Below is a small trained network, with its code and all its weights. Each question gives an input and a target symbol and asks what happens when units are switched off, that is, made to give their printed mean instead of their output.

import numpy as np


def w(rows, s, z=0):
    codes = np.array(rows[::2]) - 128.0
    scale = np.full(codes.shape[1], s)
    scale[-1] = z or s
    return codes * scale


def norm(h):
    return h / np.sqrt((h * h).mean(-1, keepdims=True) + 1e-5)


def f(y):
    return np.maximum(y, 0)


def softmax(a):
    e = np.exp(a - a.max(-1, keepdims=True))
    return e / e.sum(-1, keepdims=True)


def log_softmax(a):
    a = a - a.max(-1, keepdims=True)
    return a - np.log(np.exp(a).sum(-1, keepdims=True))


def net(x, mask):
    ids = ['ΘΞβγεζημπτω'.index(c) for c in x.split()]
    T = len(ids)
    res = E[ids] + P[:T]
    u = 0
    for l in range(2):
        r = norm(res)
        for j in range(3):
            rows = slice(2 * j, 2 * j + 2)
            q, k, v = (r @ M[l][rows].T for M in (Q, K, V))
            z = softmax(np.where(np.tri(T) > 0, q @ k.T / 2**0.5, -1e9)) @ v
            o = O[l][rows]
            res = res + np.where(mask[u + j], z, o[:, -1]) @ o[:, :-1]
        u += 3
        y = f(norm(res) @ A[l][:, :-1].T + A[l][:, -1])
        res = res + np.where(mask[u : u + 8], y, B[l][:, -1]) @ B[l][:, :-1]
        u += 8
    return log_softmax(norm(res)[-1] @ U[:, :-1].T + U[:, -1])


Q, K, V, O, A, B = {}, {}, {}, {}, {}, {}
E = w([
[160,111,222,198,144,175,102,153,138,101,110,254],'Θ',
[111,113,122,103,167,138,190,119,131,115,151,162],'Ξ',
[11,71,201,126,106,142,133,113,89,13,189,138],'β',
[162,148,128,109,89,135,108,144,152,129,135,82],'γ',
[22,166,147,181,220,168,115,122,132,168,87,105],'ε',
[82,91,79,189,65,155,153,19,142,152,119,189],'ζ',
[188,52,134,186,227,144,138,45,41,133,197,93],'η',
[72,124,49,135,125,81,45,159,26,154,166,185],'μ',
[128,145,161,116,114,115,170,110,79,142,120,144],'π',
[106,107,110,129,157,108,187,145,126,128,159,167],'τ',
[106,77,99,114,171,136,170,143,134,120,142,174],'ω',
],0.00086)
P = w([
[190,204,108,143,158,3,45,89,202,14,51,102],'0',
[107,156,194,99,137,156,147,110,127,207,229,164],'1',
[109,155,174,95,135,158,172,101,111,182,181,163],'2',
[119,75,117,111,121,180,142,182,151,187,177,112],'3',
[115,74,116,112,130,181,142,166,135,174,156,122],'4',
[101,90,109,122,134,170,158,160,115,155,145,134],'5',
[104,87,104,130,144,168,162,138,109,146,129,149],'6',
[102,88,104,134,152,163,166,137,100,127,118,155],'7',
[92,85,92,138,164,158,177,127,93,116,89,162],'8',
],0.00041)
Q[0] = w([
[182,191,147,112,82,136,35,138,156,137,115,79],'L0H1',
[178,173,128,113,87,136,44,143,173,114,97,80],'L0H1',
[180,166,152,147,72,125,29,121,142,136,82,79],'L0H2',
[180,176,163,157,71,114,19,113,136,130,66,81],'L0H2',
[157,100,110,119,101,143,91,152,168,126,95,94],'L0H3',
[105,59,68,66,157,165,252,159,137,129,190,152],'L0H3',
],0.0026)
K[0] = w([
[145,167,130,128,122,103,62,117,163,107,122,106],'L0H1',
[145,174,137,122,118,108,73,116,160,115,133,105],'L0H1',
[125,87,120,107,115,196,135,144,143,212,196,120],'L0H2',
[115,65,113,97,109,236,159,162,132,231,212,122],'L0H2',
[145,157,144,101,113,122,110,140,154,145,174,109],'L0H3',
[143,178,96,177,110,4,79,48,160,24,35,137],'L0H3',
],0.003)
V[0] = w([
[153,130,162,50,89,76,250,97,53,162,73,81],'L0H1',
[59,75,99,200,227,100,139,47,30,28,72,213],'L0H1',
[116,162,205,115,143,110,149,90,86,154,129,204],'L0H2',
[23,118,226,133,41,95,157,118,77,64,146,111],'L0H2',
[157,117,87,173,39,137,59,41,207,122,123,69],'L0H3',
[190,144,208,87,119,128,75,253,167,125,152,49],'L0H3',
],0.0007)
O[0] = w([
[129,157,85,187,181,139,2,139,159,113,90,188,120],'L0H1',
[165,166,155,86,68,101,70,180,217,206,224,80,2],'L0H1',
[147,166,166,169,103,141,89,104,153,120,164,116,108],'L0H2',
[51,139,140,143,76,128,112,117,85,21,217,113,69],'L0H2',
[88,130,57,153,103,185,206,64,140,99,79,174,185],'L0H3',
[131,167,119,82,209,118,156,173,77,48,71,145,216],'L0H3',
],0.00078,0.00032)
A[0] = w([
[104,47,117,97,100,152,136,196,149,209,166,108,96],'L0N1',
[56,49,112,148,177,183,42,92,95,141,115,142,15],'L0N2',
[73,85,176,241,132,158,109,65,32,141,90,196,49],'L0N3',
[98,213,178,99,149,176,163,33,47,119,137,186,220],'L0N4',
[178,175,184,110,93,45,2,122,236,169,221,83,6],'L0N5',
[100,152,206,138,133,67,133,46,135,217,220,172,114],'L0N6',
[67,59,109,201,188,100,142,113,81,98,98,179,4],'L0N7',
[127,127,128,125,130,128,126,127,128,130,126,128,110],'L0N8',
],0.00091,0.00036)
B[0] = w([
[145,228,157,137,144,82,84,64,141,95,133,136,205],'L0N1',
[153,217,165,107,81,138,193,117,165,179,197,36,194],'L0N2',
[153,114,146,134,71,187,71,198,197,203,231,122,224],'L0N3',
[148,80,104,147,116,128,52,193,210,148,165,61,254],'L0N4',
[55,82,170,141,70,253,178,98,2,215,106,130,164],'L0N5',
[132,70,66,143,157,178,147,147,121,53,12,129,210],'L0N6',
[162,179,157,76,95,113,64,146,186,171,183,69,197],'L0N7',
[127,128,128,130,130,125,128,126,129,128,128,128,128],'L0N8',
],0.00092,0.00095)
Q[1] = w([
[103,45,104,102,175,143,232,166,174,172,206,188],'L1H1',
[144,89,115,87,111,170,197,188,156,151,129,106],'L1H1',
[127,96,111,120,175,132,215,133,120,115,106,180],'L1H2',
[113,66,105,104,194,131,244,140,172,139,148,212],'L1H2',
[82,101,103,94,209,82,232,110,149,113,142,201],'L1H3',
[137,146,198,227,71,123,2,99,49,134,85,85],'L1H3',
],0.0031)
K[1] = w([
[139,141,169,168,148,22,107,64,127,97,88,175],'L1H1',
[161,154,142,127,103,105,89,108,112,94,78,111],'L1H1',
[170,174,69,125,138,16,130,75,96,53,51,109],'L1H2',
[138,155,132,159,135,2,96,47,112,97,87,120],'L1H2',
[98,154,131,163,179,49,106,66,112,127,104,145],'L1H3',
[120,62,136,124,112,234,166,227,134,199,228,140],'L1H3',
],0.0039)
V[1] = w([
[89,40,42,73,181,125,120,156,182,129,182,98],'L1H1',
[173,151,104,19,89,198,54,149,163,109,74,94],'L1H1',
[99,119,102,112,51,86,130,236,159,157,106,164],'L1H2',
[163,228,76,163,111,82,105,84,92,27,67,122],'L1H2',
[148,41,54,214,132,96,1,207,106,174,109,95],'L1H3',
[228,87,103,94,80,122,171,111,71,101,185,157],'L1H3',
],0.00089)
O[1] = w([
[71,139,94,74,164,96,170,56,111,103,107,76,163],'L1H1',
[128,175,145,176,155,73,117,53,128,90,120,199,254],'L1H1',
[109,125,85,102,86,118,83,186,147,106,86,189,83],'L1H2',
[133,141,116,101,77,152,144,105,58,128,71,63,47],'L1H2',
[132,102,47,186,161,150,10,173,105,101,161,142,84],'L1H3',
[201,87,117,90,93,88,147,104,111,95,161,150,57],'L1H3',
],0.0011,0.00058)
A[1] = w([
[146,172,111,156,149,142,166,98,108,75,80,166,123],'L1N1',
[151,145,132,121,121,101,109,141,184,150,191,106,142],'L1N2',
[93,108,111,132,148,138,173,101,4,110,56,167,2],'L1N3',
[146,166,140,85,136,150,176,81,168,106,141,108,201],'L1N4',
[123,118,208,139,54,182,125,139,74,209,147,90,118],'L1N5',
[89,87,144,106,164,185,159,143,133,158,174,154,173],'L1N6',
[115,107,70,141,140,161,66,165,104,107,139,129,169],'L1N7',
[107,116,94,113,126,85,175,192,116,147,114,107,52],'L1N8',
],0.0016,0.00072)
B[1] = w([
[84,130,78,95,119,105,127,141,81,175,188,104,185],'L1N1',
[156,115,163,157,132,184,153,113,113,75,62,162,195],'L1N2',
[81,43,124,145,191,244,246,184,118,57,57,194,161],'L1N3',
[141,112,147,167,117,106,79,180,115,164,144,179,235],'L1N4',
[133,191,26,89,146,64,158,109,109,50,72,94,205],'L1N5',
[142,164,127,144,94,88,89,96,113,98,82,83,250],'L1N6',
[134,154,186,117,106,94,161,145,105,192,163,159,162],'L1N7',
[154,111,160,83,121,215,46,100,145,144,138,108,141],'L1N8',
],0.0014,0.0017)
U = w([
[222,141,227,210,99,172,81,195,179,95,93,228,183],'Θ',
[136,142,229,57,108,50,245,77,151,216,135,137,129],'Ξ',
[35,94,206,115,63,106,115,125,122,3,218,81,76],'β',
[64,49,75,112,180,216,228,180,61,104,81,186,150],'γ',
[30,212,153,192,212,166,79,136,190,196,90,46,159],'ε',
[95,87,40,197,12,159,137,15,205,170,137,156,85],'ζ',
[223,59,126,192,213,130,131,53,66,135,209,46,133],'η',
[106,153,61,113,91,57,54,213,50,225,231,184,166],'μ',
[186,219,46,101,78,58,139,116,86,40,29,64,178],'π',
[151,62,140,1,78,202,52,154,170,176,108,61,62],'τ',
[112,78,88,68,210,58,90,100,213,104,126,176,2],'ω',
],0.0039,0.0008)

Each question gives the input, a string of symbols that net reads in full, and the target symbol t.
The units are the heads (2 rows each of Q, K, V and O) and the neurons (one row each of A and B). Each row of codes is followed by its name. A weight is (code - 128) times the scale printed after its matrix; where a second scale follows, it is the last column's (O, A, B and U).
mask holds one flag per unit, layer by layer, with each layer's heads first. A switched-off unit (its flag False) gives its mean, the last column of its rows in O or B, instead of its output. The means were averaged over made-up inputs and are rounded, as every weight is.
A unit's drop is (log p(t) with every unit on - log p(t) with that unit switched off) / (log p(t) with every unit on - log p(t) with every unit switched off).
The circuit of an input: a set's keep is (log p(t) with only the set's units on - log p(t) with every unit switched off) / (log p(t) with every unit on - log p(t) with every unit switched off). Starting from the 12 units with the biggest drops (on a tie, the unit counted first), units are removed one at a time, each time the one whose removal leaves the highest keep (on an exact tie, the one counted first), for as long as the keep stays at least 0.8.
circuit, biggest first: the units of the circuit, biggest drop first
k most important neurons of layer l: the k neurons of layer l with the biggest drops, biggest first
heads that matter: for each layer, one digit per head in row order, 1 if its drop is at least 0.15 and else 0, layers parted by /
input μ μ τ, target μ: heads that matter -> 000 / 011
input Θ Θ τ ε π, target π: circuit, biggest first -> [L1N5]
input γ ε π, target π: circuit, biggest first -> [L0N4; L1N5]
input Ξ γ Ξ π ε Θ γ β ω, target Ξ: heads that matter -> 100 / 001
input γ η ε ε γ γ, target μ: heads that matter -> 101 / 000
input π ε γ ω, target π: heads that matter -> 000 / 010
input ω ζ ε τ, target ω: 4 most important neurons of layer 0 -> [L0N1; L0N5; L0N3; L0N2]
input μ ω Ξ, target μ: heads that matter -> 100 / 011
input τ Ξ Ξ, target τ: heads that matter -> 100 / 100
input ω γ β ε γ Ξ, target ω: 2 most important neurons of layer 1 -> [L1N6; L1N5]
input Θ γ ζ ζ γ γ Ξ, target Θ: 2 most important neurons of layer 1 -> [L1N5; L1N6]
input Ξ ε π γ ε ε τ, target Ξ: heads that matter -> 100 / 001
input ζ μ η γ τ, target ζ: circuit, biggest first -> [L0H3; L1N6; L1N8]
input τ τ Θ π Ξ τ γ Ξ, target τ: 3 most important neurons of layer 0 -> [L0N3; L0N4; L0N5]
input Ξ γ γ γ γ, target γ: heads that matter -> 101 / 000
input β η τ, target β: heads that matter -> 010 / 100
input τ γ γ η γ γ γ ω, target τ: heads that matter -> 000 / 100
input π γ γ ε ε τ, target π: heads that matter -> 000 / 110
input γ γ τ, target γ: heads that matter -> 000 / 010
input Ξ γ γ π ζ γ η γ, target γ: heads that matter -> 100 / 000
input μ γ μ ζ Ξ, target μ: heads that matter -> 000 / 011
input π η Ξ γ γ β γ, target μ: heads that matter -> 100 / 000
input ω η γ Ξ, target ω: 4 most important neurons of layer 0 -> [L0N1; L0N2; L0N5; L0N3]
input τ β η β τ, target τ: most important neuron of layer 1 -> [L1N8]
input ε Ξ γ π ω η μ γ Ξ, target ε: most important neuron of layer 1 -> [L1N6]
input β η γ γ π γ ω, target β: 2 most important neurons of layer 1 -> [L1N6; L1N5]
input γ π γ π, target Θ: 3 most important neurons of layer 0 -> [L0N4; L0N3; L0N7]
input μ ω π ε Θ γ γ π, target Θ: 3 most important neurons of layer 1 -> [L1N2; L1N1; L1N7]
input ζ γ Ξ, target ζ: most important neuron of layer 1 -> [L1N6]
input Θ τ π γ π Θ γ β ω, target Θ: 4 most important neurons of layer 1 -> [L1N5; L1N6; L1N2; L1N1]
